[128 = 0]

[119 102 151 148  52 127 177 174 121 120 178  85 122 123 156 145 158  96
 121  97 127 173 127 139 138 139  77  95]
Pubuv, telup
[119 177 109 148  23 105 176 119  42 145 147 164 163 119 191 252 133  87
 133 121 126 155 126 143 122 119  69 159]
naba, rigu
[121 164 153 137  68 101 176 121 127 141 143 132 136 155 183 170 152 123
 143 118 106 166 124 138 142 124 110 167]
Pubuv, fik
[138 142  94 132  85 115 137 122 116 144 124 126 124 139  90 126 129 140
 128 136 140 188 113 140 124 136 139 134]
naba, rigu
[145 136 138 138  69 125 154 148 173 170 178  83 122 116 114  86 152 101
 126 125 126 212  82 136 135 133 111 135]
Pubuv, sok
[131 127 110 138  57 111 161 137 125 138 139 103 125 138 113 155 141 122
 128 116 125 192 112 148 140 133 122 121]
naba, rigu
[131 130 144 136  49  99 169 152 159 130 160 102 117 121 144 123 152 105
 134 107 122 205 100 128 148 123 108 129]
Pubuv, sok
[138 128 142 135 116  87 154 121 151 142 133 120 118 140 124 133 154 140
 139 132 133 165 110 145 150 137 112 131]
Pubuv, folen
[133 128 151 130  73  96 182 140 185 128 139 100 118 153 125  90 155 119
 136 106 110 209 113 144 156 124 123 137]
Pubuv, fik
[137 140 108 142  73 141 157 139 163 147 155  98 124 127 109  98 151 121
 139 131 120 200  95 136 133 135 139 144]
naba, sok
[135  86 154 135  22  66 181 144 106 123 174 105 125 116 145 186 162  97
 129  89 138 182  83 149 142 125  84  97]
Pubuv, folen
[141 133 175 132  69  69 158 130 130 132 159 123 123 149 149 143 154 106
 135 128 131 177 104 132 148 123  97 118]
Pubuv, folen
[135 119 149 130 148 115 141 127 186 135 115  91 107 157 108  69 144 154
 139 119 119 162 123 136 154 136 150 128]
Pubuv, fik
[152 137 124 142  96 108 164 131 144 155 138 109 120 128  97 141 146 137
 129 131 137 197  92 149 145 134 126 124]
naba, folen
[141 149 131 141  71  87 162 132 156 146 141 110 124 138 135 164 155 129
 137 127 126 203 119 139 161 124 102 125]
Pubuv, rigu
[132 126 140 146  75 135 167 155 177 119 162  80 123 141 151  99 127 105
 124 108 112 205 139 122 142 143 121 109]
Pubuv, telup
[132 130 165 140  27  87 202 182 133 130 201  76 127 116 155 176 172  97
 141  90 138 197  62 148 155 128  72 122]
Pubuv, sok

[ 98 128 139 129 118 132 118 136  98 123 125 131 116 129 129 103 104 167
 103 125 130 129 119 128 134 136 143 117]
<62>, W
[129 132 127 123 105 111 139 117 106 100 127 121 119 119 121  97 146 139
 135 175 136 111 149 124 115 130 118 127]
<56>, X
[135 131 105 111 147 125 108 123 124 136 130 120 133 132 133 127  95 126
 105  38 157 130 114 122 132 133 137 125]
<65>, P
[108 115 158 161 120 141 119 139 107 123 126 142 122 150 134 188  99 134
 116  32 152 144 117 131 124 137 178 123]
<65>, F
[150 163 108  99 129 121 134 122 140 145 124 131 130 136 130 111 128 122
 113 132 132 141 153 127 135 120 143 116]
<65>, W
[107 119 135 123 202 153 133 136  87 126 142 136 137 135 137 115 114 136
 115 103 116 139 141 132 122 146 176 129]
<57>, F
[112 153 183 134 134 146 123 130 107 137 127 128 131 123 129 119 127 159
 139 151 141 133 115 135 124 150 160 121]
<65>, W
[105 171 170 140 113 130 139 120  79 135 129 119 112 123 129 103 150 163
 130 207 163 137 133 117 146 126 126 128]
<57>, X
[105 157 121 138 119 116 125 104  85 110 139 128 142 131 132 110 106 169
 116 116 126 149 114 130 110 134 145 123]
<67>, W
[135 146 137 143 114 111 124 120  29 139 129 115 126 118 135 129 132 146
 144 163 181 122 112 123 118 119 107 141]
<57>, X
[ 79 161 164 132  98 128 132 120  32 131 134 135 111 141 124  82 125 180
 144 166 135 149 121 123 113 141 160 126]
<67>, W
[107 103 164 124 132 139 134 143 103 118 135 131 135 123 136 128 113 136
 107  48 102 151 127 129 145 154 180 123]
<65>, F
[116 157 165 134 105 113 108 118 103 132 142 137 118 133 109  97 133 154
 128 171 122 137 129 117 121 135 124 115]
<62>, X
[118 125 161 136 120 130 125 128  52 133 134 133 121 144 136 118 111 148
 113  64 138 141 124 134 110 131 165 129]
<57>, F
[100 146 153 119 101 132 193 131  57 128 136 143 112 139 119  82 136 133
 139 152 126 155 138 124 132 140 144 133]
<67>, F
[ 77 136 170 134  97 133 126 140  31 111 134 130 130 138 133 100 124 151
 149 118 110 150  99 139 143 151 170 127]
<57>, F
[ 92 156 199 135 117 126 127 124  73 127 150 120 131 137 133 111  92 188
 126 147 128 138 120 121 125 143 147 118]
<62>, W
[121 140 131 158 130 119 127 120  73 118 124 121 121 129 130 101 127 149
 128 158 146 135 141 125 120  98 132 113]
<57>, X
[129 141 156 149 120 113 128 144  55 129 128 130 121 127 119 111 141 151
 135 145 135 126 115 160 116 123 115 123]
<67>, X
[ 82 142 175 124 108 132 134 138 111 127 141 140 122  90 127 108 133 142
 137 137 108 142 137 122 134 139 158 121]
<65>, P
[112 180 155 144  96 136 121 124  45 135 123 128 128 128 119 100 142 170
 143 211 143 153 115 127 113 131 107 117]
<67>, X
[104 128 149 126 128 133 119 140  61 122 158 129 141 139 121  96 110 130
 145  32 153 157 131 135 115 122 197 134]
<57>, P
[141 134 188 135  99 135 127 129  80 125 129 122 126 144 128 108 116 170
 146 142 130 102  99 136  98 140 121 125]
<56>, X
[108 136 170 140  89 129 133 121  64 128 133 138 125 125 126 116 141 126
 156 182 124 145 130 122 137 143 103 125]
<67>, X
[141 111 117 114 167 140 117 137 171 138 138 105 151 150 116 133  93 120
  95  29 157 114 142 119 106 132 163 121]
<62>, P
